Below is a small trained network, with its code and all its weights. Each question gives an input and a class and asks what happens when units are switched off, that is, made to give their printed mean instead of their output.

import numpy as np


def w(rows, s, z=0):
    codes = np.array(rows[::2]) - 128.0
    scale = np.full(codes.shape[1], s)
    scale[-1] = z or s
    return codes * scale


def f(y):
    return y / 2 * (1 + np.tanh(0.7978845608 * (y + 0.044715 * y**3)))


def log_softmax(a):
    a = a - a.max(-1, keepdims=True)
    return a - np.log(np.exp(a).sum(-1, keepdims=True))


def net(x, mask):
    res = np.array(x, float).reshape(1, 8) / 4 @ E
    y = f(res @ A[0][:, :-1].T + A[0][:, -1])
    res = res + np.where(mask, y, B[0][:, -1]) @ B[0][:, :-1]
    return log_softmax(res[-1] @ U[:, :-1].T + U[:, -1])


A, B = {}, {}
E = w([
[221,2,124,182,60,131,138,182,130,102],'x0',
[113,117,53,145,158,77,149,167,150,127],'x1',
[36,89,173,197,116,131,161,100,120,142],'x2',
[113,121,236,182,128,110,180,173,62,141],'x3',
[77,133,104,181,95,64,90,193,130,165],'x4',
[85,123,153,91,100,188,121,111,99,132],'x5',
[161,146,109,93,86,142,105,85,47,194],'x6',
[191,114,170,171,118,118,30,157,127,152],'x7',
],0.0084)
A[0] = w([
[65,119,119,235,119,62,102,214,123,156,99],'N0',
[160,97,134,72,63,93,52,137,94,138,115],'N1',
[18,117,157,86,112,184,139,32,83,106,138],'N2',
[145,205,78,124,192,83,128,149,157,163,251],'N3',
[71,153,134,195,179,76,205,155,180,131,163],'N4',
[182,122,129,110,54,154,161,147,25,160,9],'N5',
[186,47,179,177,105,179,164,166,180,83,232],'N6',
[93,254,176,74,186,147,103,91,132,147,232],'N7',
],0.0075,0.0027)
B[0] = w([
[184,163,213,195,59,204,105,212,179,190,229],'N0',
[158,116,120,100,151,110,188,152,122,99,177],'N1',
[148,180,128,184,125,179,238,120,85,200,217],'N2',
[116,102,140,106,119,106,52,93,122,101,209],'N3',
[155,95,148,83,120,27,109,181,87,99,222],'N4',
[162,131,184,92,128,74,202,198,68,177,172],'N5',
[81,86,111,163,102,87,4,106,160,87,246],'N6',
[66,139,2,104,215,134,113,86,152,110,254],'N7',
],0.0093,0.0085)
U = w([
[127,151,228,129,157,52,225,176,51,151,28],'0',
[89,103,22,105,193,47,55,91,200,19,254],'1',
[133,141,255,202,3,150,72,157,179,162,80],'2',
[95,201,50,144,157,251,183,69,162,191,94],'3',
],0.0065,0.0034)

Each question gives the input, the list of numbers given to net, and the class t.
The units are the neurons (one row each of A and B). Each row of codes is followed by its name. A weight is (code - 128) times the scale printed after its matrix; where a second scale follows, it is the last column's (A, B and U).
mask holds one flag per neuron, in row order. A switched-off neuron (its flag False) gives its mean, the last column of its row in B, instead of its output. The means were averaged over made-up inputs and are rounded, as every weight is.
A unit's drop is (log p(t) with every unit on - log p(t) with that unit switched off) / (log p(t) with every unit on - log p(t) with every unit switched off).
The circuit of an input: a set's keep is (log p(t) with only the set's units on - log p(t) with every unit switched off) / (log p(t) with every unit on - log p(t) with every unit switched off). Starting from all 8 units, units are removed one at a time, each time the one whose removal leaves the highest keep (on an exact tie, the one counted first), for as long as the keep stays at least 0.8.
circuit, biggest first: the units of the circuit, biggest drop first
most important unit: the unit with the biggest drop
k most important neurons: the k neurons with the biggest drops, biggest first
drop when u is switched off: that unit's drop, to one decimal
input [-3,0,7,1,-4,3,-6,-7], class 0: 3 most important neurons => [N4 N2 N6]
input [-6,-4,-6,6,-3,-5,3,-1], class 1: most important unit => N7
input [-3,-8,-2,7,5,4,2,-3], class 3: 3 most important neurons => [N7 N4 N2]
input [-2,-1,5,-8,-8,-2,4,3], class 3: 2 most important neurons => [N2 N6]
input [1,-2,4,-3,-2,-5,4,-4], class 3: 2 most important neurons => [N4 N6]
input [-3,5,-1,8,-6,8,-3,2], class 3: circuit, biggest first => [N2 N7 N5]
input [2,2,-1,-2,4,2,7,4], class 0: circuit, biggest first => [N6 N5]
input [4,3,4,-8,2,-3,-6,7], class 2: 2 most important neurons => [N0 N7]
input [-8,-6,-3,-4,-4,-1,-5,-2], class 3: 3 most important neurons => [N2 N6 N4]
input [1,-3,-7,3,-5,1,-2,8], class 1: 3 most important neurons => [N0 N2 N6]
input [7,5,6,7,2,1,4,-8], class 2: 2 most important neurons => [N0 N6]
input [8,-6,-4,1,-4,1,7,-5], class 0: drop when N0 is switched off => 0.1
input [7,7,1,-2,4,6,-4,-6], class 2: drop when N0 is switched off => 0.7
input [1,0,4,7,-3,-7,-2,-1], class 2: drop when N0 is switched off => 0.1
input [-4,-6,1,-3,-8,8,-5,7], class 3: circuit, biggest first => [N2]
